Each row has a name. Each piece below is followed by the name of the row it came from, unless a question asks for something else. Each question is about the rows just above it.

milu: [ 10   9   5  32  -1 -16   7   8  -4   0 -29  14   0  21 -19]
Mafat: [ 13   7  -7  -2   1 -15 -51 -23   2  18  -5  14  -6  -7   7]
kenef: [ -5   1   7  18  14  -3 -23 -15   2  -7  -7   7  -6 -51  13]
dolo: [-22 -14  20   1  12   7  -5  -7  12   4   0 -13  12   1   0]
monu: [-19 -16   0   9   7  21  32 -29   0  10   5  14   0  -4   8]
[-51 -23   2  18  -5  14  -6  -7   7  13   7  -7  -2   1 -15] is which row reordered?
Mafat
[ 14   0  21 -19  10   9   5  32  -1 -16   7   8  -4   0 -29] is which row reordered?
milu
Put [  8  -4   0  14   5  10   0 -29  32  21   7   9   0 -16 -19] back in order: which row is it?
monu

las: [ -4   2  32   0   8  -3  13  13   0 -27]
vefop: [ 13   7  13  32 -26   0  -4  -3   0   2]
luga: [ 14 -26   7   0  -3  32   0   2  -4  13]
[-26  -4  -3   0   0   2   7  13  13  32] is which row reordered?
vefop
Put [  0   2   0  -3  13  32  -4   7 -26  14] back in order: which row is it?
luga
[ 13  -4   2   0  32  -3   0   7 -26  14] is which row reordered?
luga
Which row holds these entries in another order? [-27   0  13  13  -3   8   0  32   2  -4]
las
Put [  2  13   7  13  32 -26   0  -4  -3   0] back in order: which row is it?
vefop

fanu: [  5  41   3 -22  36   5  30  -1  13  -1   3   5  -2]
ruk: [ 13 -23   3  -2   5  30   5   3  -1  -1  36   5  41]
Sutu: [  5   3  -1   5   5  30 -23  13  -1  37  41   3  -2]
[ 41   5  36  -1  -1   3   5  30   5  -2   3 -23  13] is which row reordered?
ruk
[ -2   5   3  -1   5   5  30 -23  13  -1  37  41   3] is which row reordered?
Sutu
Put [-23  -2  -1  -1   3   3   5   5   5  13  30  36  41] back in order: which row is it?
ruk

susu: [  0  15   7 -17   0   5  34 -57  24   4   4  -1 -10]
meka: [ 26 -41  15 -13   5 -10  -1  -4 -13  -6 -10   3  34]
Vizas: [  3  -4 -10   0  15  34 -10 -13  26 -13  -6   5 -41]
marir: [-46  15  47  38 -32  10 -41  28  38   8 -11  56 -12]
fufo: [  4   0  15   7 -57   5   0 -17  33 -10  23  -1   4]
Namaz: [  0   7 -10   5   0  33 -57  -1  24 -17   4   4  15]
vud: [ -8  10  11 -16  37  14   4 -14  10  48  -4 -42  17]
dobi: [ 25   2 -25   4  17  27 -10   3  17  15  27  -9  47]
gofol: [ 18   2  -5 -28   1  -3   5  26  -2  14   9 -32  17]
Put [ -9  47  25   2 -25   4  17  27 -10   3  17  15  27] back in order: which row is it?
dobi
Which row holds these entries in another order? [-41   3 -10   5  -1  15  -6 -10 -13  26  34 -13  -4]
meka
[-57 -17 -10  -1   0   0   4   4   5   7  15  23  33] is which row reordered?
fufo
Put [ 17  18   2  -5 -28   1  -3   5  26  -2  14   9 -32] back in order: which row is it?
gofol
Put [ 15   4   4 -17  24  -1 -57  33   0   5 -10   7   0] back in order: which row is it?
Namaz
Put [-57 -17 -10  -1   0   0   4   4   5   7  15  24  33] back in order: which row is it?
Namaz

vudiv: [-28   0 -10 -20 -35]
mupib: [-35 -18   0 -28 -10]
tamad: [  3  32  -8 -10 -10]
Gevib: [-23  -5   2  -3  -9]
Dezu: [ 14   8  29   8 -32]
Bepa: [ 2 14 -5 -3 11]
nedas: [ 32 -10  -7 -10   3]
fiki: [-10  -5  -3 -10   0]
peko: [-19 -28 -10   0 -35]
Kaz: [ -5  -6  -7 -18   1]
Miz: [-34  -7  -3 -19 -30]
Which row holds these entries in another order? [-10 -10  -8   3  32]
tamad
Put [-35 -28 -20 -10   0] back in order: which row is it?
vudiv
Which row holds these entries in another order? [-35 -28   0 -10 -20]
vudiv
Put [-35 -28 -19 -10   0] back in order: which row is it?
peko
Which row holds these entries in another order? [-10 -20 -35 -28   0]
vudiv
Put [-32   8   8  14  29] back in order: which row is it?
Dezu

Dur: [-31  -8   6  -4 -42  23 -12  31  33 -23]
Kef: [-26 -45  16  18  27  18   7  -1  41   0]
Raza: [ 33  31 -42 -12 -23  -4 -30  -8  23   6]
zaku: [ -4  46 -11 -45 -17  -4  22  -4 -28  -3]
Which row holds these entries in another order? [-42 -31 -23 -12  -8  -4   6  23  31  33]
Dur
Put [-42 -30 -23 -12  -8  -4   6  23  31  33] back in order: which row is it?
Raza
Which row holds these entries in another order? [ 41   0 -26 -45  16  18  27  18   7  -1]
Kef
[  6  23  -8 -30  -4 -23 -12 -42  31  33] is which row reordered?
Raza

nar: [ 0 18  0  0 -1  0 12  0 55]
tev: [ 0  0 18 11  0 55  0 -1  0]
Fiti: [18 55 11  0  0  0  0 -1 -1]
lapag: [ 0  1  1  0  6 49 27  0  0]
Nel: [ 0 16 -1  1  2  0 -1 57  0]
Which row holds these entries in another order? [57  0  0 16 -1  1  2  0 -1]
Nel
Put [ 0 -1 18  0  0 11 55  0  0] back in order: which row is it?
tev
[ 0  2  0 -1  1 57 -1 16  0] is which row reordered?
Nel
Which row holds these entries in another order? [-1 -1  0  0  0  0 11 55 18]
Fiti
Which row holds these entries in another order? [11  0 55  0  0 18  0  0 -1]
tev

Kop: [ -9  -5  21  12   7   4  -1  -3 -12]
Madeb: [29 -6 20  6 13 23  1 -9 -1]
gim: [-2 -7  4 -6  8  5 -1 -5 -3]
folo: [-25  12 -13  43 -28  26  10 -24  -4]
zibon: [ -4   7  -3  21 -12  12   4  -9  -1]
pevab: [ -4 -28 -13 -25  26 -24  42  12  10]
Luti: [-3  5  4 -6 -4  8 -2 -1 -7]
Sakib: [ 2 -3  3 -2  4  3  0 -2 -1]
Which row holds these entries in another order? [-3 -5 -1  5  8 -6  4 -7 -2]
gim
Put [-2 -1  2 -3  3 -2  4  3  0] back in order: which row is it?
Sakib
[-12  -3  -1   4   7  12  21  -5  -9] is which row reordered?
Kop
[ -9   4  -4   7  21  -3  12  -1 -12] is which row reordered?
zibon
[-28 -25 -24 -13  -4  10  12  26  43] is which row reordered?
folo

kunot: [15 -5 12 42 21]
malus: [11  0 14  4 48]
bimo: [12  0 15 35 31]
vum: [12 15 31  1 35]
losil: [ 4 10 14  0 48]
Put [ 0 12 15 31 35] back in order: which row is it?
bimo
Which row holds these entries in another order? [ 1 12 15 31 35]
vum
[48  0 14 10  4] is which row reordered?
losil

